Each row, then roughly how far along a hidden order it lies, from 0 to 12
[  3  -5  -9 -19 -23  -7  -6   6  -3  -7 -17   8   5  24  24  37] -> 12
[  7  -4 -10 -27 -33  -9  -2  20  10  11 -14  42  30  48  19  43] -> 6
[  3  -3  -3 -15 -18   4  -4   0  -3   5  -8  12  17  34  16  -5] -> 10
[  5  -6 -10 -27 -34   0  -8   4  -4   3 -14  21  15  33  14   1] -> 12
[  3  -4  -8 -17 -19 -10  -9  11   4   4   4  27  25  45  10  55] -> 6
[-1 -2 -3 -5  1  4  0  9  6 10 30 20 22 23 13 23] -> 4
[  0  -5  -9 -15  -8   6  -1  14   3  -2  24  20  23  41  15  40] -> 3
[  1  -5  -7 -17 -18   0  -9  -2  -6  -1   3  25  28  35  17  21] -> 9
[ 1 -1  3 23 12 19  2  9  3 10 33 21 28 36  8 10] -> 0
[  3  -2  -6 -13 -16  -8  -2  10   1  -2 -23  10   0  17   3  36] -> 12
[  2  -2   2  -8 -11  18   2  -5   4  25  28  25  31  13   5 -28] -> 6
[  2  -4  -8 -18 -18  -3 -10   1  -6  -5  -5   4   8  21  13  19] -> 12
[  5   2   5  -4 -15   9  17  12  11  18 -23  33  28  30   7   5] -> 9
[  4  -3  -6 -17 -24  -4  -1  15  10  13   4  36  30  42  14  34] -> 5
[  0  -3  -4 -10  -5   4  -7  -5  -6   1  16  22  23  32   7   8] -> 9
[  4  -2  -4 -14 -19  -3   1   9   1   4 -19  13  11  18   8  19] -> 12
[  2  -6  -8 -18 -15  13   2  15   3   8  21  27  30  36  19  15] -> 3
[  4  -3  -6 -14  -7  17  11  19  10  16   3  36  31  38  16   8] -> 2
[-2 -2  0 -3  7 12  5  1  4 12 45 13 25 23  6  1] -> 4
[  4  -5  -8 -24 -28   6  -4   0  -5   5 -10  27  34  42  19  -9] -> 9
[  2  -8 -11 -21 -12   5  -2  16   2   4  12  24  28  43  22  37] -> 2
[  3  -2  -7 -10 -20 -12  -2  11   1  -7 -28  15  20  42  13  67] -> 10
[ 2 -1  1 24  6 20 14 17 12 18 14 31 28 32  6 12] -> 0
[  3  -5  -8 -24 -27   4  -7  -1  -6   3  -2  33  37  43  15 -14] -> 9
[ -7   0  -2  33  51  -4   2   8   6 -11  44 -16   0  17 -13 100] -> 1
[  0  -5  -8 -16  -7   1  -2  11   1   5  31  20  24  34  14  11] -> 4
[  1  -4  -8 -11  -6   7   5  17   7   6  15  22  24  37   6  44] -> 2

Part 2:
[ 51  13 -49 -23 -37 -13 -21  24  26  11 -11 -29  22  50  86  43 -13 -40
 -62 -11 -19  16  18  10 -79 -16  -8  67] -> 9
[ 16  34  38  20  -8 -12 -39 -43 -24 -53   0 -40 -11 -11   9  29  -7  35
  11   8 -11  -7   3 -20 -58  -2 -29  14] -> 1
[ 34  31  -5  -6 -42 -34 -50 -10  28  23  20 -12  -5 -22 -16   6  -1  35
  32  10 -27 -21 -14 -19 -31  20  11  40] -> 7
[ 32  23 -22 -16  -3  25  -2 -29 -10   5  29   2 -13 -32   3  23 -33 -15
 -26  17  31   6  -7 -32 -14  25 -19 -23] -> 12
[ 43  18 -50 -19 -12  23  -9 -15  -9  -7  27   8  21 -16 -15  12  -9   3
 -56 -12 -22  30  50  14 -87   1 -10  50] -> 12
[ 27  22  16  11 -18 -19 -54 -37 -20 -30   7 -29  12  22  46  49  -5   6
 -34 -10 -47 -22  -3   6 -16  17  11  72] -> 2
[ 27  43  23  28   4  -7 -53 -42 -21 -59  -3 -47  -9 -15   0  19 -28  37
  16  16  -9   0  24 -11 -69   6 -40   6] -> 1
[ 24  38   6   1 -53 -25 -41 -15  44  -8  26 -47 -13 -21  16  44 -28  42
 -26  -5 -65 -23  36  18  -3  35 -39   6] -> 8
[ 59  39 -22  15  32  -7 -48 -24 -52 -30 -44  12   8  16  37  10  50  18
  53  10   0  -4 -25 -41 -59 -17  -4 -12] -> 1
[ 37  46   3  17 -12 -25 -70 -46 -18 -31   9  -6  23  26  35  15 -45  -2
 -39  -8 -47 -11  27  24  28  50  22  59] -> 4
[ 31  37 -12 -12 -30   2   9  -1  -5 -45   0  -2  26  24  -3 -41 -76  14
  24  15 -25 -27   1   1  49  54   3  -4] -> 10
[ 39  28 -28 -21 -14  16  13  -8 -20 -28  11  25  21 -14 -39 -25 -10  28
  -4  -8 -33  10  49  26 -30  -8 -24  18] -> 11
[ 20  40  37  23   9  -1 -18 -31 -24 -54 -10 -39 -24 -36 -24  -5 -20  29
  24  16  18  12  25   2 -14   7 -22 -19] -> 0
[ 33  39   3   9 -27 -33 -79 -37   1  -4  25   5  18   3 -11 -26 -68  -4
 -14  13  10  25  47  18 -35   7 -42 -11] -> 5
[ 46  48  -9  10 -11 -34 -72 -27  -7   1  10  23  16  -5 -20 -46 -53  12
  34  25  29  22  30 -21 -67  -4 -33 -13] -> 6
[ 34  22  -9 -16 -43 -28 -24  10  32  21   2 -26  -8  -2  33  49  30  19
 -26 -15 -43  -9  17  29  11   0 -35 -25] -> 8
[  2  39  59  10 -44 -38 -46 -47  -9 -28  40 -10   1 -14 -33 -17 -85   7
 -31  10  14  17  54  22  10  19 -35 -12] -> 5
[ 31  38  13  11 -17 -29 -64 -41 -21 -21  10   5  20  23  23   2 -46 -11
 -39  -7 -25  -1  30  33  51  38  15  26] -> 4
[ 26  37  -2 -10 -35 -18  -4   4  22 -15  -6 -20  -4  11  44  31 -21  -1
 -31  -2  -4  11  27 -21 -66  -5 -14  31] -> 9
[ 50  42 -20  20   1 -17 -94 -48 -19 -31   3 -15  30  36  59  29 -34   6
 -34  -6 -67 -19  16   9 -14  45  21  80] -> 3
